Here is a tiny trained network, its code and every weight. The questions are about switching its units off for an input and a class, where a switched-off unit gives its printed mean instead of its output.

import numpy as np


def w(rows, s, z=0):
    codes = np.array(rows[::2]) - 128.0
    scale = np.full(codes.shape[1], s)
    scale[-1] = z or s
    return codes * scale


def norm(h):
    return h / np.sqrt((h * h).mean(-1, keepdims=True) + 1e-5)


def f(y):
    return np.maximum(y, 0)


def log_softmax(a):
    a = a - a.max(-1, keepdims=True)
    return a - np.log(np.exp(a).sum(-1, keepdims=True))


def net(x, mask):
    res = np.array(x, float).reshape(1, 3) / 4 @ E
    u = 0
    for l in range(4):
        y = f(norm(res) @ A[l][:, :-1].T + A[l][:, -1])
        res = res + np.where(mask[u : u + 5], y, B[l][:, -1]) @ B[l][:, :-1]
        u += 5
    return log_softmax(norm(res)[-1] @ U[:, :-1].T + U[:, -1])


A, B = {}, {}
E = w([
[45,88,124,174,190,86,49,111,254],'x0',
[121,85,95,231,50,81,99,149,37],'x1',
[124,195,45,176,111,145,192,57,163],'x2',
],0.008)
A[0] = w([
[127,115,195,45,124,108,148,174,28,66],'L0N1',
[141,189,117,82,150,157,160,77,135,27],'L0N2',
[76,116,95,221,123,95,40,103,254,35],'L0N3',
[78,143,77,171,147,82,123,97,114,28],'L0N4',
[116,156,49,167,115,155,161,96,225,2],'L0N5',
],0.0088,0.0016)
B[0] = w([
[195,79,182,103,160,186,87,132,35,220],'L0N1',
[65,104,118,77,75,85,176,198,147,186],'L0N2',
[120,100,98,197,189,143,147,109,247,254],'L0N3',
[92,151,117,125,169,193,159,123,59,171],'L0N4',
[126,172,121,149,179,59,156,24,118,212],'L0N5',
],0.011,0.0097)
A[1] = w([
[86,94,134,138,175,56,60,92,120,142],'L1N1',
[166,79,168,81,157,141,82,91,117,69],'L1N2',
[203,79,175,77,107,188,160,208,31,152],'L1N3',
[143,44,161,132,79,159,85,254,247,35],'L1N4',
[214,83,223,40,179,211,60,134,147,5],'L1N5',
],0.011,0.0028)
B[1] = w([
[164,116,111,126,131,186,145,148,155,168],'L1N1',
[82,106,119,112,45,89,133,135,151,175],'L1N2',
[136,157,105,189,142,246,75,139,159,250],'L1N3',
[132,143,117,187,180,223,106,67,110,165],'L1N4',
[139,110,99,220,145,139,117,133,148,218],'L1N5',
],0.014,0.016)
A[2] = w([
[150,169,194,75,216,112,49,113,121,56],'L2N1',
[78,25,148,171,191,139,17,212,247,130],'L2N2',
[169,25,130,100,162,119,76,172,143,7],'L2N3',
[157,126,147,120,109,81,57,139,143,118],'L2N4',
[118,88,126,203,185,82,86,84,169,160],'L2N5',
],0.011,0.0017)
B[2] = w([
[200,61,144,160,127,107,154,189,155,130],'L2N1',
[153,126,182,33,8,134,176,233,71,253],'L2N2',
[60,180,121,141,110,183,89,52,116,141],'L2N3',
[183,124,114,72,144,161,115,100,118,128],'L2N4',
[147,118,91,195,125,226,113,110,124,212],'L2N5',
],0.011,0.017)
A[3] = w([
[106,81,100,148,23,195,117,211,79,222],'L3N1',
[179,80,170,56,79,233,151,229,201,216],'L3N2',
[171,177,96,140,90,109,165,79,2,247],'L3N3',
[152,111,167,127,108,142,97,87,200,217],'L3N4',
[100,170,174,25,196,113,55,96,229,105],'L3N5',
],0.013,0.0015)
B[3] = w([
[122,154,205,73,126,121,34,185,96,248],'L3N1',
[115,116,190,129,108,102,27,145,49,255],'L3N2',
[160,78,172,111,101,167,57,208,162,149],'L3N3',
[154,202,60,137,102,156,94,163,40,153],'L3N4',
[151,66,167,165,165,74,69,93,12,135],'L3N5',
],0.011,0.023)
U = w([
[142,122,116,59,102,76,231,159,172,3],'0',
[142,126,169,150,124,190,52,193,60,221],'1',
[132,143,47,226,226,152,178,49,148,95],'2',
[109,122,140,86,193,11,187,69,60,12],'3',
],0.011,0.0022)

Each question gives the input, the list of numbers given to net, and the class t.
The units are the neurons (one row each of A and B). Each row of codes is followed by its name. A weight is (code - 128) times the scale printed after its matrix; where a second scale follows, it is the last column's (A, B and U).
mask holds one flag per neuron, layer by layer. A switched-off neuron (its flag False) gives its mean, the last column of its row in B, instead of its output. The means were averaged over made-up inputs and are rounded, as every weight is.
A unit's drop is (log p(t) with every unit on - log p(t) with that unit switched off) / (log p(t) with every unit on - log p(t) with every unit switched off).
unit that matters most: the unit with the biggest drop
top k neurons: the k neurons with the biggest drops, biggest first
drop of u: that unit's drop, to one decimal
input [2,-6,3], class 2: top 2 neurons	[L0N5, L2N2]
input [5,3,6], class 2: unit that matters most	L0N5
input [-5,-7,6], class 0: top 3 neurons	[L1N3, L0N1, L3N2]
input [7,-3,3], class 2: top 2 neurons	[L0N5, L3N1]
input [5,-2,2], class 2: top 4 neurons	[L0N5, L3N1, L1N3, L0N1]
input [-1,2,7], class 2: top 4 neurons	[L2N2, L3N1, L3N2, L0N5]
input [1,-8,5], class 3: top 3 neurons	[L1N5, L1N3, L0N2]
input [0,5,8], class 2: top 3 neurons	[L2N2, L3N1, L3N2]
input [-1,-6,3], class 3: drop of L3N3	0.0
input [0,3,7], class 2: drop of L3N2	0.1
input [2,-1,6], class 2: drop of L0N5	0.2
input [5,3,5], class 2: drop of L0N5	0.4
